Each row is shifted at random along 8 fixed directions that mean nothing.
Known rows, with every step that occurs:
kimis -> leged -> dosus -> baloz: [-311   -6 -241 -253 -113  -84   56  448   51   50 -302   76  257  183
   68  173 -197  -62   96    5 -128 -122   33  241  -33 -210  131   24
 -101  -79   37   -3   61 -278  -20  -48  221   68 -222  137   18 -111
  158 -218   47  153  161   46  238   95   17  -72  156   55   40  105
   41]
kimis -> bisek -> bona -> leged: [-243  -52   87   39  -49  104  254   90   11  -18 -123   93 -125  180
   10 -106 -226  112  -76 -256   79 -115  -15  -71   49   74   95  -49
  -45   47  119   81  272 -216  -96  -24 -201 -197   16  120  -10  118
  175   11 -285  233 -198  136  175   31  -45   31   27  274 -196  142
   48]
baloz -> firep -> bisek -> golefa -> kimis -> bona -> leged: [  18  -51   12  298   65   46  122  -59 -133   96 -253   -5 -259   50
 -154  145  -15  -87   49  139 -133  -29 -180  -76  -28   97   50  -12
   39  396   36   16  -54 -179 -102   -2   67  -16  181  -97   95   40
  -65  121  -45   95  198   36   15 -103 -182  -41   53   33 -178 -245
  -79]
kimis -> leged -> baloz -> lapo -> bisek -> golefa: [  -4  -80  -51  -55   25 -395  335 -193   65  276  -64 -396  275  282
   -9  194  190  -72  -72 -339  426 -205  232 -251  499   73  112 -291
 -339 -282  428   94  131  -32    8  127   38  506  -44 -147 -379  -14
    5  225  -54 -481 -123  -55  188 -105  -94  202 -362  106   26 -383
  126]
lapo -> bisek -> kimis -> leged -> dosus -> zuzupa -> baloz: [ -66  118 -105 -210  194  -71  -73   18  -55  274  -48   66  267  138
  -36  305 -218 -116  275  219   35   63  127 -101 -338   34  230  103
   31  -72  -80   76  -91  -56  211 -135  197   96  188   14  -39    4
  288  -37   62   -1  -58   41  -13   76   -4 -142  112  194  127  -82
   81]
zuzupa -> bisek -> baloz -> firep -> golefa -> kimis -> bona -> leged: [  98 -105   59  454  -19  290    9 -155  -39 -235 -172  238 -395   13
   83 -180 -406  -76 -155  115 -211  206  -30  -92   33   10 -103 -120
  303  669  -53 -193   -8   -7 -293   -9  -75 -407  144  -37  321  -89
 -640   35 -106  111  159   45 -171  -71 -174  215  373   14 -261 -184
 -111]
lapo -> firep -> golefa -> kimis -> leged: [-274  -95   16  221 -517 -212 -451  175  270 -225  307   21  170 -135
   62 -325 -108  111 -434 -307  115  178   39  194   69 -120   53  177
  -67 -456   72   49  -16 -321 -201  140 -568 -263 -277  373  267 -133
 -161 -516 -446  186 -204  124 -364 -100  189  -21  189 -137 -208  419
  277]
baloz -> dosus -> zuzupa -> bisek -> kimis -> bona -> leged: [-255  344   83  145   80  118   73  108   68   88  128 -260  321  158
 -153  374   95 -233  114  283 -449 -109 -230  141 -134 -232  -14  449
 -227  -53   16  343 -118   71 -113  227 -264  274 -166   67 -198  -38
  485  144   10 -149  100  132  127  -23   57 -305 -316   38  212   82
  326]
kimis -> leged -> bona -> bisek -> golefa: [ -42 -257 -352  111  219 -165  240  -71  -71  211 -297  270 -118  126
 -111  465 -170   58  165 -247   36 -110  238  -60   41  147  110 -235
  246   50   90  168  185 -277 -164  104  263   -1  380 -120  203  104
  -61  147 -123   63  -45 -170  -19  146  -95  224  179  290 -356 -417
 -126]
baloz -> dosus -> bona -> kimis -> bisek -> golefa -> firep -> zuzupa -> leged: [-357 -333  397  235  164  140   22  258 -169  283 -133 -122  126  458
 -277 -347  418   81  303  108  -12  -57 -195  387 -135 -292  235 -335
  -55  160   -5   76 -365 -187  417  211  280  155  -75  145 -121  -31
  147    1  -23  183  337  237   57 -303 -184 -323   92 -286  158 -361
 -409]
zuzupa -> leged -> dosus -> baloz -> firep: [ 107   73   58 -167   10 -138   94   62  -12  213   82  -50  250   78
   61   22  263   23    9   16    4 -171  -85  -56   64  129  -29   85
 -286 -184  -16  -15   67   91   -7  149  -12  435 -141  -42 -445   21
  111  269   65 -161  -66   24  141   71   12   14 -394   14   63  -46
   89]
dosus -> baloz -> firep -> zuzupa -> bisek -> kimis -> bona: [ 144    7  253   39  346  241  -20 -176  -60  126 -220   47 -191   43
  125  251  -75 -248  228  314 -150  -94   32 -250   52  152  -78 -104
  355  452 -249   87 -179   64   81 -240  300  215  178 -371 -132  -40
 -120  241  203 -307  149  -62   -7  242 -199  -27  -80 -220  136 -541
 -162]
kimis -> bisek -> bona -> leged -> dosus -> zuzupa: [-181 -135  221  -32  -46  -45 -196  335   38   44   10 -166  284  408
    0 -130  278   15   89   -3  -35  -16 -148   96 -316 -143  355  150
   93 -432  -25  278 -291  -25  447   58  -69  -45 -117   66 -358  -13
  583 -191 -112  309 -115  153   87 -128  187 -275 -104 -130   61  256
 -194]
lapo -> bisek -> golefa -> kimis -> leged -> bona: [ 100  275   -4  -44 -202  -15   46  142   -1  -71  -53 -313  255   65
   32  139  -78  148  -32  -46   80 -257   -4 -173  212  118   31   96
 -310 -344   -3  133   89  -48    6   24 -589  311 -282   56 -460  125
  134  230   16 -283   28  172  -37  -69   61  153  -97   39   -5   12
  366]
kimis -> bisek -> golefa -> firep: [-131   89 -255 -129  144   63   37  183   25  121 -571  191  -66  -69
 -246   99 -298   54  225   81 -274 -125  265   40 -107  -34  -44   50
 -272  120 -119   51  -63 -402  -76 -157  269  -50  139  161  381   68
  269 -167  -65  100  200  -84   23   72 -167  -49  313  167  -91  -28
  360]
bona -> kimis -> leged -> baloz -> dosus -> zuzupa -> bisek -> golefa: [  73 -258 -115  -15 -140 -214  -73  199  -35   -7  -14  162  209  148
   -2 -187   60  166 -202 -222  405   30   14  321 -230 -195  227 -429
  254 -277  -18 -159  183  209  392 -130  210 -240    5   86   -6   75
 -145 -113  -96  101  -85  -64  -30   86  208  225  362   84   65   28
   43]
golefa -> kimis -> bona -> bisek -> baloz -> firep -> zuzupa -> dosus -> leged: [ 135 -168   99  230  138  -79 -322 -233  -55  215   50  158   15  -46
  -72  126  194 -217  134  339  -47  278 -145   51 -209   -1  135  120
  194  100    5  230 -375  176  196  220  136  115  259 -197  -66    6
   30   82  -11 -144  -62   27 -199   39   26 -124 -177 -140   60 -231
 -101]
zuzupa -> baloz -> firep -> lapo -> bisek -> bona -> leged: [-201  125  -97   51  162  177  476  -49   28  -14 -291   88 -126 -217
 -363  123 -342  -96  229   53 -128  -81  -75  174   22  109  -41  -15
 -366  714  141 -172  124 -207 -360  -22  183  -73   18  211  512  -59
   -5  118   86  195  224  -45  312  -16 -220 -150   88   83 -140  168
    5]
zuzupa -> dosus -> leged -> baloz: [ 211   40  -13 -170   53   80   83 -122 -229   31  114  282 -203  351
  457 -202 -125  176 -100 -214   21   60   61 -554   56  167 -123 -228
  177   15    2   36  234  101  -12  132 -112 -109  230 -150 -243  -87
 -395  192   23   42  -98  188 -121    5   90  317   -3  272 -171 -288
 -262]
lapo -> firep -> baloz -> dosus: [ -30  152   79 -360  -59   21   40 -107  118  100  -13   31   25 -309
  -26  131  174   70   87  145  132 -125  157  107  239  195 -116   91
 -262  -60   30 -219  164  -55 -114   -4   34  270 -226   35  -17   15
  -41   50  147 -167  -27  -66  194  292  -76  -20 -257  -18  100   62
  171]
leged -> bona -> kimis -> bisek -> baloz: [  76  -76  -69 -194  -99  112 -263  102  140 -172   77  298  -79 -315
   14 -154  -68   57  -90 -120   12  261   58   82 -297   55 -151   47
  170 -437 -263   14   53   80  207 -371  -42 -483  217  -32   85  130
  474 -144  -40  173 -507 -109  -98  237   65 -130   29  100   97  397
  202]
lapo -> firep -> zuzupa -> baloz -> dosus -> leged -> bona -> kimis: [  -6  507 -185 -193   12   65   79  156   57 -115  -62   50  248 -422
 -224  482 -111  -57  253  430 -153    8  -63  638  -80 -171 -268  334
 -114  106 -195 -129  238  318 -257  100 -167  305 -405  191  179   94
  -98   50  498 -239  444 -123   20  268  118  176   76 -101  351  204
  550]
zuzupa -> bisek -> baloz -> lapo -> firep -> golefa: [ 263  -76  123 -106  -67 -123 -436 -295  210 -107  297 -160    1 -176
   28 -299  398  109 -120  -22   68  116  306 -133  152   91 -144   64
  -44 -358  -35  -36 -207  179  176  -38 -109   17   71 -117  -24 -125
  -74 -112  -22 -198 -343 -123 -219   13   40  -36 -331 -377   61   90
   97]
baloz -> lapo -> zuzupa -> bisek -> bona -> kimis -> leged: [ -39  -28   10  133  -58   21 -173    4  106  -48   85   79 -119 -186
  -51  113 -338  -73 -246   -6  -25   14   57   45 -141 -177  126   11
  143  179  -64   39  110   34   25  -93 -113 -240  256  -29  302    5
   83 -159  -64  131  -53  -37 -165  -41  115  -10   77  135  -15  168
   85]
bona -> bisek -> golefa -> firep -> lapo: [ 168   -2 -196  -46  120  -95 -402 -187   99    2 -119   85  -91 -153
  -67  -37  334   50   18   78 -240   32  335 -221   -8   31  -67   59
  -90 -268  -29  196 -342  -17  -77  -12   82    9  174 -129  242 -178
  -37  -89   38 -105  -59 -100 -318   16   88  -89    4 -333  -13 -127
   31]
leged -> baloz -> firep -> lapo -> zuzupa: [  55   43  -21 -233 -191 -291   27  164   82 -144   14 -152  183 -113
   39  -80  189   60 -146 -252  280 -247   42  283  214    0  -24 -125
 -265 -379  -45 -140   16  -58   41 -235   77  101 -376   35   41   -4
   79 -133   60 -109   78 -119  204  168   56   41 -183 -206  112  377
  102]
leged -> dosus -> baloz -> lapo: [  -6 -405 -157 -197  -14 -313 -119  -20   81  351  133   13  123   62
   85 -113  357   24   34 -268  239   -3   50  -83  -87  108  178 -378
  101 -372   82  102 -119 -180  311  -77  555  113  369 -130  -27 -108
  319 -131  -78  178 -336 -106   69   10   42 -195 -279   85  -78  -72
 -469]
bona -> leged -> baloz -> firep -> golefa -> bisek: [ 329  -64 -288   32 -101 -525   59 -241   72  115  192 -133  311 -116
 -115   49  439  135 -150 -176  284  -83  106  204  270  290   59   69
 -281 -616   72  -49    0   69 -231   94   82  186  -69    5  -90  297
  -86  148 -249 -358 -151 -179 -121   86    1  177 -191  -84  -62  -12
  219]
baloz -> firep -> bisek -> bona: [ -63 -129  -36  -44 -101 -138    2   -1  202  131 -157  -39  137 -244
 -184  106  253   64   78 -132  115 -295 -153  196  154  256   48   -5
 -362 -102   77  193   13 -322  112 -117  240  178   24  127  121   57
  386   22 -182   69 -260  -47  138  164   45 -221 -230 -191 -122  137
   43]
golefa -> firep -> zuzupa -> dosus -> baloz -> lapo -> bisek: [ -24   87 -263 -172    6   29 -202   60    7 -111   43   59  -58 -408
    7 -256 -290   58   68  182  -93  187  210   87  -98 -256  -72  182
 -185  113  -98 -159  -89    2 -123  -84  108 -150   23  212  376   31
  -90 -391  -21   75  224  -97 -134  -91   59   14  247   54   37  332
  177]
leged -> dosus -> zuzupa -> baloz -> firep -> bisek -> bona: [ 150   54  -55 -265  -93   12  239  295 -162 -172 -252   58   24 -102
  -43 -164  -77  360  186  -20  343 -323 -192  363  -51  130   26 -169
  -55  155 -132 -318  317   51  387 -397  289   40 -274  210  -33  271
   23   46  145  250  115  -19  333  200   63  177  365  -23   50  298
   48]
dosus -> baloz -> firep -> zuzupa -> bisek -> golefa -> kimis -> bona -> leged: [ 232   45   67  350   37 -139 -172  -65   16  -89   70 -122   88  -77
  -86   59  141 -154  -87  198  -23   90 -160   98  -74   27   79   82
  239  -79  -71   81 -221  189   13   77  -80  104  -22 -165 -141  146
  -78   95  -33 -295  183 -123 -213  -25   38   92  -93 -187   32 -103
  203]
zuzupa -> leged -> baloz -> firep -> lapo -> bisek -> golefa: [-104  -96  -87  -39  -29 -128  167   78   82  -11 -263 -133  197    9
 -204 -172   45 -118    3 -180   94  -30   45  190  112 -131   16 -188
 -443  140  161 -147  -76 -157   -9  -25  190  -78 -172  170  233 -147
  -94  -82  -38   26   44  -89  168  -78  -54  -32  113 -176  -50  161
   70]
firep -> bisek -> bona -> leged: [-219 -208   57   39 -127   71  150  100  -99  -66 -101   23 -146  298
   95 -301   75  274    8 -315  189 -188 -168   95   86  127  199 -307
  -27   79  113   40  178 -351  113 -109   68 -303   23  131   76  -12
   13  -21 -259  420 -121  233  150  -69  -11 -104   89  -38 -299   80
 -468]
firep -> bisek -> kimis -> bona -> leged -> dosus: [-427  266  -25  124  -77   40  437  -73   67  -10 -222 -317  169  444
  134  339    3 -201  -41  -63   99 -226 -131  -12  567 -148  -92  -18
 -263   46  466  198  372   38 -343   85 -435  511 -645  -22 -251   10
 -286  304 -111 -304  -32  295  275  -60  -32  263   95   69  137 -408
  121]
golefa -> bisek -> bona -> kimis: [  28  175 -112  -75   36  109  -83   19  142  138 -259  -13  181  -12
  -93  165  155    1  169  137 -124 -296  -70   50  103  194    3 -198
 -322 -127 -103  273 -114 -146  110 -219  154  211   63  -49  -26   32
  356  325   79 -174    7  142   13  122  -48 -301 -111 -157  139 -159
  -22]
lapo -> zuzupa -> baloz -> dosus: [ 172  252   -5 -168  132    6 -126  -97  -92  -37   83   81  -78   53
  247  130  -70   47   37  201 -106 -149  201 -249  -17   90 -116    5
   78   55 -137  -71  114   15  -94 -130  105  103  273  -80  -63   26
 -160   35  153 -123  198 -104   80  186   -9   96 -251  180    5   23
   17]
leged -> bona -> bisek -> baloz -> lapo -> zuzupa -> dosus: [ 121   42 -329  -62   -1 -191  -21 -170   52 -123  -15   30   84 -189
   59  185  -42   97  -61 -140  291  -55  252  180  166 -169 -102 -262
  -14 -178  110    6  295  271  -25  -94   29  162   25  -99   63  209
 -214  135   -5 -235  -96 -159   76  186  104  428   -8  252   24  139
  146]
bisek -> bona -> kimis -> leged -> dosus: [  25 -196  -22  -49  -74  -64 -147   58  110  207  -55  241  -11  -16
   69  220  -16  -41  -99   43  127  -86  -13  -56 -138  142  280 -184
  297 -167  -76   44   80   52  244 -115   -1  -33  137 -121  -47  -33
  119  -15  -89  152 -344   33 -120  191  166   62  129  112  -12 -209
 -199]
baloz -> firep -> bisek -> kimis -> bona: [ -12 -223  236   73 -107   60 -138 -112   34   33  112   61 -294 -166
  107 -132   60  -29 -147 -164   69   16 -134 -241   -8  240  -68  113
  104   17  -50   91   53 -155  126 -254  -31 -177  253  -76  -22  -42
  215 -108 -263  203 -516    9  -25  116   22 -250 -111  -59 -122   23
 -109]
bona -> kimis -> leged -> dosus -> baloz: [ -87  -96 -153  -91  -43 -165 -262   59  162  132   86  240  143   36
  171  168   37 -177 -159    6   19  192   67  -90 -122  -50   83  -32
  235 -355   40  115   17   93  -31    6   34   50   78 -139  -67 -136
   20  -85   19  -19 -212   -1 -159   94  148  -10  -18   48  133 -158
  -23]
baloz -> firep -> lapo -> zuzupa -> bisek -> bona -> leged -> dosus: [ 283 -140   95 -103  312 -108   20 -283 -101  341  115  -36 -154  -95
 -286  313  279  -20  236  247  -12 -166  -21  -96 -314  352  370  113
  135   81 -188  -40 -279  135  254   69  178   97  278 -235   94  134
  324  140   26  157  -77 -169   -9   -3   -6 -122 -260   43 -114 -125
 -442]
baloz -> firep -> golefa -> bisek: [  86  -87   13   54  -38  123 -146   26    0 -134  -22   35 -181   43
   51 -343   11  176  -10   16 -248  -76   54 -217  143  108 -193  181
 -121   49  -64  -44 -208 -269 -198  -15   37 -177   61  157  183  -93
 -167 -126 -150  185   61  -17  -33 -109 -106 -193   15 -259 -227   16
 -163]
kimis -> bona -> leged -> dosus -> baloz: [-252 -109   10  195   45  -77  180   44   20   36   59  -23  -26  438
  279  106   44 -224  -44 -235  -86   72 -110 -192  152   49   41  -94
  224  -46  225  214   66  -80 -190  244  -33  143    5 -179 -287 -170
  -29   97  -73   51   16   72  102 -119    3   -8 -153  156 -124 -305
 -354]
kimis -> leged -> baloz -> lapo: [ 112  140  159 -205   39  168  357   49 -227   40  -76 -145 -199  378
  326   25 -141   55  -84  -66 -183 -236  175 -486  374  -68 -156  -95
  -75  217   17 -116  165   10 -181  -21  -68  130  -31 -253 -407 -156
 -210  208  293 -223  243  131  217  -51 -228  160 -268   79   62 -304
 -144]
golefa -> kimis -> bona -> leged -> dosus: [  78  108 -178   79  -92  -47  -49   52  -28  123  -30   51  -14   73
  154  316  -88 -162  -32  219 -236   -2  -29 -106  -80   66  141  122
  133  -63 -124  104   -6  -12 -126   -3 -192   80   74 -185 -130   90
   44   50  -15    6   75  115 -135   54   50  102   61  226  -32 -108
   17]
dosus -> leged -> baloz -> lapo: [  47 -155  -47  -37  -43 -126  365 -206  -85  186   91   67 -138  236
  292 -144  -83  110 -188 -547  320  -19   42 -389  302  171  -93 -440
   20   42  273   61  339 -100 -149  184  119   49  236  -99  -59 -177
 -277  162  -10  -24 -173   76   24  -67   17  262 -192  299 -217 -300
 -253]
lapo -> zuzupa -> dosus -> baloz -> firep -> golefa: [ 129 -123  -39 -131  -27 -398    7   46 -120  -66  371  107  -25  -70
   66 -290  125  388 -133 -233  595 -180   35  130   70  197   34 -214
  139 -414  -62 -322  203   46  145 -114   -9  115 -123  101  -68  313
 -136  -36 -241   56  -86 -144   90  188   -1  319  -59  179  -84  181
   61]
golefa -> kimis -> bona -> leged -> dosus -> baloz -> lapo -> firep -> zuzupa -> bisek: [ -77   58   57   80  -38  150   95   71 -133  -80   -8 -182 -141   28
    0  -55 -197 -117   82  175  -44  167  -74  217  -63 -259   74   39
  182  434  -84 -193    6  179  -27   27 -136   -8 -243  -61   30   83
 -219  -97  161   50  441   65   15 -243  -92   83  261   20   79   28
 -142]

Rows:
[-155  -11   81 -159   49  285  433  101 -142  263 -251  -34  121  263
  -28  202  -90   55  240  -37  -47 -313 -119   55   38   -7   59 -297
 -149  370  -14   31  188 -153  172  -40  247  159   -2   41 -191   -2
  122  280  111  -44   64  228  301   71 -161  -75   52  149   68 -263
 -157] => zuzupa -> bisek -> kimis -> leged -> baloz -> dosus -> bona
[-440  -91  136 -130  -88  320  185  106   83   31 -163 -161   66   32
   -6   47 -170 -227   89  -29  -69   11  -74  -71   33 -251   30 -105
 -161  376  208   15  -48 -171    0   -8   41  -87 -169  195   97 -379
   20 -170  119  124  -46  187  251  -81    0 -266  141  -80  141   62
 -197] => firep -> lapo -> bisek -> kimis -> leged -> baloz -> dosus -> bona
[ 372 -129 -270  181   40 -159 -292 -418   48  117  -83  224 -109 -287
  -53  109  112 -103 -176   41   45  303   24 -224 -272  182   59 -134
  217  -30  -13   32 -128   17  -98  -59  294 -364  529 -130  360   13
 -252  -68 -146  -39 -189 -219 -402    3   66  155   85   75 -283 -105
  -57] => bona -> leged -> baloz -> firep -> bisek -> golefa -> kimis
[  58 -101  112  154   66   57   94 -185   26  155  -31   65  -66   47
   65  121  -10 -181  -80  -32   51   68 -140 -155 -102  158   51  -30
  212  198   23   53  156  244    1   19  -26  130  114 -196 -231  -11
  -58  232 -107  -33 -273   -2   18   32   35   53  -17  144  -61 -276
 -136] => zuzupa -> bisek -> kimis -> bona -> leged -> dosus -> baloz -> firep
[  -4  241  -41  110   10   -6  -55   25  126 -187   29 -177  179 -207
 -264 -108   46   86   68   51  109  -35  -19  379  115 -110 -178 -190
 -162   36  -24  -70  -54  133   41 -125   55  172 -209  157  215   29
  -66  103  248 -184  310  -28  -64  -56  -63  -71  191 -273  291  100
  222] => dosus -> zuzupa -> baloz -> lapo -> firep -> golefa -> bisek -> bona -> kimis
[  60  369  267 -397  -68  270  -89  301   61 -245 -219 -355  297  -59
  -49   24  369  130  407  515 -155 -363    1  452  185 -135 -142  208
 -357  -41 -225  -89 -129  231  365 -102  -95  501 -701   94 -430  -15
  130  109  482 -342  419  119  352  226   38 -123 -296 -637  493  259
  337] => lapo -> firep -> zuzupa -> bisek -> baloz -> dosus -> bona
[ 209  447  162   73    6  218   73 -278   36 -367  197 -293 -129   14
  135  -58   55   80 -146  -33 -151  -27    6 -386  336  234 -278  293
 -117 -121   18  -13   34  255 -358  226 -677  -60 -334   24 -281  -30
 -250  234   30 -363   48    5 -160 -161    3  169 -135 -107  -89  -12
  115] => lapo -> firep -> golefa -> bisek -> bona -> leged -> baloz
[  17   52   84  -27  505   53  206 -320 -287  485  251  -38 -161   92
 -269  187 -105 -126  314  149 -214  276  185 -346 -239   -5  -36   61
   34  326 -206  -28 -374 -144 -100  199  190  -32  452 -160  159  158
  249  121  209 -130  311  -44 -223 -225 -510  -96 -124  354   53 -296
   -4] => dosus -> zuzupa -> leged -> baloz -> lapo -> firep -> golefa -> kimis -> bisek
[ 221   14   83  200  209  130  237   41 -127 -177 -248  -57  -44  300
    7  -14  144   46  172   80 -100 -119  -87   46  121  -12  -71 -206
  234  241  -39  -23  -98  107   32  119  201   48 -160 -116  -98  -19
 -385  205  200 -132  485  -51   59  -90  -65  234   28 -340  -75 -296
 -200] => dosus -> bona -> leged -> baloz -> firep -> zuzupa -> bisek -> golefa
[ 342 -143  294  -19 -230   92 -341  144  -20  -91   58  -33  -12  -71
  149 -174  194  135  -86  330    6  -26 -107 -149  -91   91   96   52
  299 -146 -200 -196 -282  196  372  -34 -158   69 -177  -62 -420 -140
 -158  -54  172    0  -79  122 -139   52  100   80  -10 -351  131  -41
  -93] => bisek -> baloz -> firep -> golefa -> kimis -> leged -> dosus -> bona
[ -94  -13    0  320   43   77  114  -74  -49    9  -94  -46   60   80
  -85   55 -129 -249  -18   75 -101   96 -211  240  -11 -186   43   -5
   17  210   46   11  -91   73 -126   36   92 -167 -107   36  134   86
 -179    7 -279  -90   88  -20   28  -77  -84  -27  271   71  -44 -151
 -187] => golefa -> bisek -> kimis -> bona -> leged -> baloz -> firep -> zuzupa -> dosus
[  16    4 -127  -15  -15 -234  123  274 -152  -16  100  -81  265  129
 -240  -75  -42  192  140   67  -42  -77  -52  328  -54  -51   67  347
 -176 -162   -9 -203 -129  -93  -16  129  156  104 -247  290   25  209
   64 -108  -48  108  279  -83  113 -137  -92  -91  220  -46   38  116
  142] => kimis -> leged -> dosus -> zuzupa -> baloz -> firep -> golefa -> bisek
[  41    6  -41  136  -90  156 -234 -227  155 -137    5  111   -4 -229
   53  -81  214   28  -95   96   98  159  -52 -156   93  -13 -164 -172
  150  -29  266   97  -27   24  -50  109   21   12   50   14   59  -43
 -295   76   67 -130 -131   15 -126   22  117   66   23 -100  -10  -33
   53] => firep -> baloz -> dosus -> bona -> bisek -> golefa -> kimis
[ 122  -42  331  -41  253  120  147 -142 -233  -20   76   13 -274   79
   12  -90  202   93  151   46   80  -97   41 -153   69  125  -49 -116
    3  297  -38 -107  -59  124   85   67   60  158   29 -218 -225  -78
 -109  363  312  -67  145   89  174   53 -161  -56 -366 -184  114  -70
 -203] => dosus -> bona -> bisek -> baloz -> firep -> lapo -> zuzupa -> leged
[ -17 -217  -98  -60    5 -137  399   46  -92   45   82  175 -353 -250
  -56   96 -143  -82  -70 -122  127   52  -72   26  -60  175   53   49
  257  182   34 -337  249  115 -191   -1   73  -62  -41 -100  108   57
  -42  -32   14  276  -95 -187  210  155  -17  144  116  302  -59   43
  -99] => kimis -> bona -> leged -> dosus -> baloz -> firep -> lapo
[ -18 -219   70  -96   52   35  201   35 -100  205  178  -12 -143   74
   57  -35   37  -33   62 -191   78  128   10 -196   -6   61   45 -152
   20   85   -9   19   13  -58  147  -39  163  -42  343 -183 -202  -80
  323   68  216  111  -14  120   50 -174 -135 -265 -237   34  110  -84
 -256] => dosus -> bona -> kimis -> leged -> baloz -> lapo -> bisek
[ -15  173  -62    5  147 -260  -77   50 -116 -107  150 -276   53  -10
 -124  105  217 -127   19   54  -79   48   54  135  -84 -165   80  314
  -78 -241  -14    1 -196  226   56  175 -199  193 -232 -104 -194   96
  239  -34  117 -185  179 -152 -100 -150   76    9   50  -17  205   85
  227] => kimis -> bona -> bisek -> golefa -> firep -> lapo -> zuzupa -> leged -> dosus -> baloz
[  83  178 -136  -15   92   26  195 -162  -99  132   19  -84    8 -445
 -206  286 -452   32  150  114   24   -9  185  149  -11   29   16  156
 -140  223 -164 -146  111  -15 -217  -91   23   47  105   85  256  188
    4  -20   52 -231  105 -129 -188   23 -123  140  239  243   31  -68
  242] => golefa -> firep -> zuzupa -> baloz -> lapo -> bisek -> kimis -> leged -> bona
[ -63 -164  156   96  175  224 -171 -183  -42  -74  122  322 -170  184
  171 -153 -168  -80  -12   10   64  462    0 -202 -137 -141 -107 -137
  522    6   56  134  -38  300   81  159 -160 -268  125 -131   55  -39
 -343   18  -18   50 -231   82 -257  -44   81  214  198   86   67 -336
 -256] => firep -> zuzupa -> dosus -> leged -> bona -> kimis -> bisek -> baloz
[ -29  -10  -27  -40   24 -189 -281  -25  132   33  207  146  165 -172
    4  134  117  -94  -33   59  160  166  132  156 -171  -52  -38    2
  140 -249  -40  132  113  140  120 -155  129  179  301  -63  -54  250
  177  -63   87  -95  -68  -79  -54  192  118  -37 -128   79  330  204
  346] => lapo -> zuzupa -> baloz -> dosus -> bona -> kimis -> bisek
[ 123  247  192  -38  336  141  257 -348 -243  163  143 -152 -302    8
  -52  357 -110 -157  107  323  -74  -17   91 -163   29   83   48  121
  180  364 -103 -155    2  110  -56 -114   56   50  229 -437  -48  197
  106  289  237 -245  143  -22   43   29 -340  -29 -228  235  164 -279
  -67] => firep -> baloz -> lapo -> zuzupa -> bisek -> kimis -> bona -> leged
[ 329  -70 -188 -227  177 -225   77 -410 -192  350   47  -49  -60    8
  -35   78  136  118  146   23  191   59  327 -217  158  164    5 -166
  -67  100   23 -130   -2  201   13  183  201  285  253 -177  -27  121
 -447  208  137 -251   87  -27 -197  -44 -104  294   90  101   32 -469
 -125] => zuzupa -> dosus -> leged -> baloz -> lapo -> firep -> golefa -> bisek
